Below are the code and all the weights of a small trained network. Each question names an input and a class and asks about switching units off, where a switched-off unit gives its printed mean instead of its output.

import numpy as np


def w(rows, s, z=0):
    codes = np.array(rows[::2]) - 128.0
    scale = np.full(codes.shape[1], s)
    scale[-1] = z or s
    return codes * scale


def f(y):
    return np.maximum(y, 0)


def log_softmax(a):
    a = a - a.max(-1, keepdims=True)
    return a - np.log(np.exp(a).sum(-1, keepdims=True))


def net(x, mask):
    res = np.array(x, float).reshape(1, 2) / 4 @ E
    y = f(res @ A[0][:, :-1].T + A[0][:, -1])
    res = res + np.where(mask, y, B[0][:, -1]) @ B[0][:, :-1]
    return log_softmax(res[-1] @ U[:, :-1].T + U[:, -1])


A, B = {}, {}
E = w([
[62,136,147,127,129,183,57],'x0',
[121,83,71,187,5,109,113],'x1',
],0.015)
A[0] = w([
[159,121,125,114,160,121,190,169],'N1',
[135,135,136,133,86,107,137,142],'N2',
[64,133,146,133,103,162,68,119],'N3',
[175,121,131,125,152,94,192,178],'N4',
[110,122,126,174,104,128,87,124],'N5',
[116,141,158,72,178,141,105,168],'N6',
[93,117,127,148,92,124,100,125],'N7',
[132,174,185,38,211,136,152,253],'N8',
[10,143,147,139,129,206,13,132],'N9',
[135,82,84,169,83,73,151,175],'N10',
[52,94,93,121,94,136,53,143],'N11',
[136,171,162,78,152,149,152,192],'N12',
[220,139,123,128,120,55,225,230],'N13',
[100,160,148,87,150,158,96,129],'N14',
[138,166,128,126,166,95,173,167],'N15',
[107,149,162,108,150,142,124,131],'N16',
],0.012,0.0077)
B[0] = w([
[159,118,150,98,110,153,159,173],'N1',
[129,120,104,153,98,117,121,156],'N2',
[103,168,130,143,147,148,111,178],'N3',
[197,115,151,112,118,150,175,184],'N4',
[131,177,158,172,111,170,86,161],'N5',
[101,71,106,73,191,105,153,194],'N6',
[127,133,150,143,118,152,111,161],'N7',
[105,101,141,13,174,143,160,254],'N8',
[36,154,132,120,168,147,63,229],'N9',
[150,92,130,158,72,100,74,207],'N10',
[115,138,140,154,121,156,84,186],'N11',
[133,106,165,10,193,151,157,191],'N12',
[242,58,125,128,88,116,151,231],'N13',
[82,108,103,90,154,82,129,175],'N14',
[157,105,148,110,148,164,185,171],'N15',
[108,99,130,73,159,92,129,164],'N16',
],0.011,0.02)
U = w([
[197,98,158,88,155,197,219,225],'0',
[2,113,119,84,201,109,120,184],'1',
[200,74,82,219,62,28,112,247],'2',
[57,170,142,218,119,214,58,116],'3',
[111,132,84,162,149,98,154,14],'4',
[124,186,113,162,158,104,170,7],'5',
[108,171,116,152,147,73,165,6],'6',
],0.008,0.0019)

Each question gives the input, the list of numbers given to net, and the class t.
The units are the neurons (one row each of A and B). Each row of codes is followed by its name. A weight is (code - 128) times the scale printed after its matrix; where a second scale follows, it is the last column's (A, B and U).
mask holds one flag per neuron, in row order. A switched-off neuron (its flag False) gives its mean, the last column of its row in B, instead of its output. The means were averaged over made-up inputs and are rounded, as every weight is.
A unit's drop is (log p(t) with every unit on - log p(t) with that unit switched off) / (log p(t) with every unit on - log p(t) with every unit switched off).
The circuit of an input: a set's keep is (log p(t) with only the set's units on - log p(t) with every unit switched off) / (log p(t) with every unit on - log p(t) with every unit switched off). Starting from the 12 units with the biggest drops (on a tie, the unit counted first), units are removed one at a time, each time the one whose removal leaves the highest keep (on an exact tie, the one counted first), for as long as the keep stays at least 0.8.
circuit, biggest first: the units of the circuit, biggest drop first
unit that matters most: the unit with the biggest drop
k most important neurons: the k neurons with the biggest drops, biggest first
drop of u: that unit's drop, to one decimal
input [8,1], class 3: circuit, biggest first	[N8, N11]
input [0,5], class 2: unit that matters most	N9
input [1,0], class 1: 2 most important neurons	[N13, N4]
input [1,-8], class 1: 2 most important neurons	[N13, N14]
input [-6,1], class 2: 2 most important neurons	[N8, N12]
input [1,-7], class 1: 2 most important neurons	[N13, N14]
input [2,7], class 3: drop of N16	0.0
input [1,-4], class 1: drop of N13	1.3
input [1,-5], class 1: drop of N13	1.2
input [7,3], class 3: drop of N10	0.0
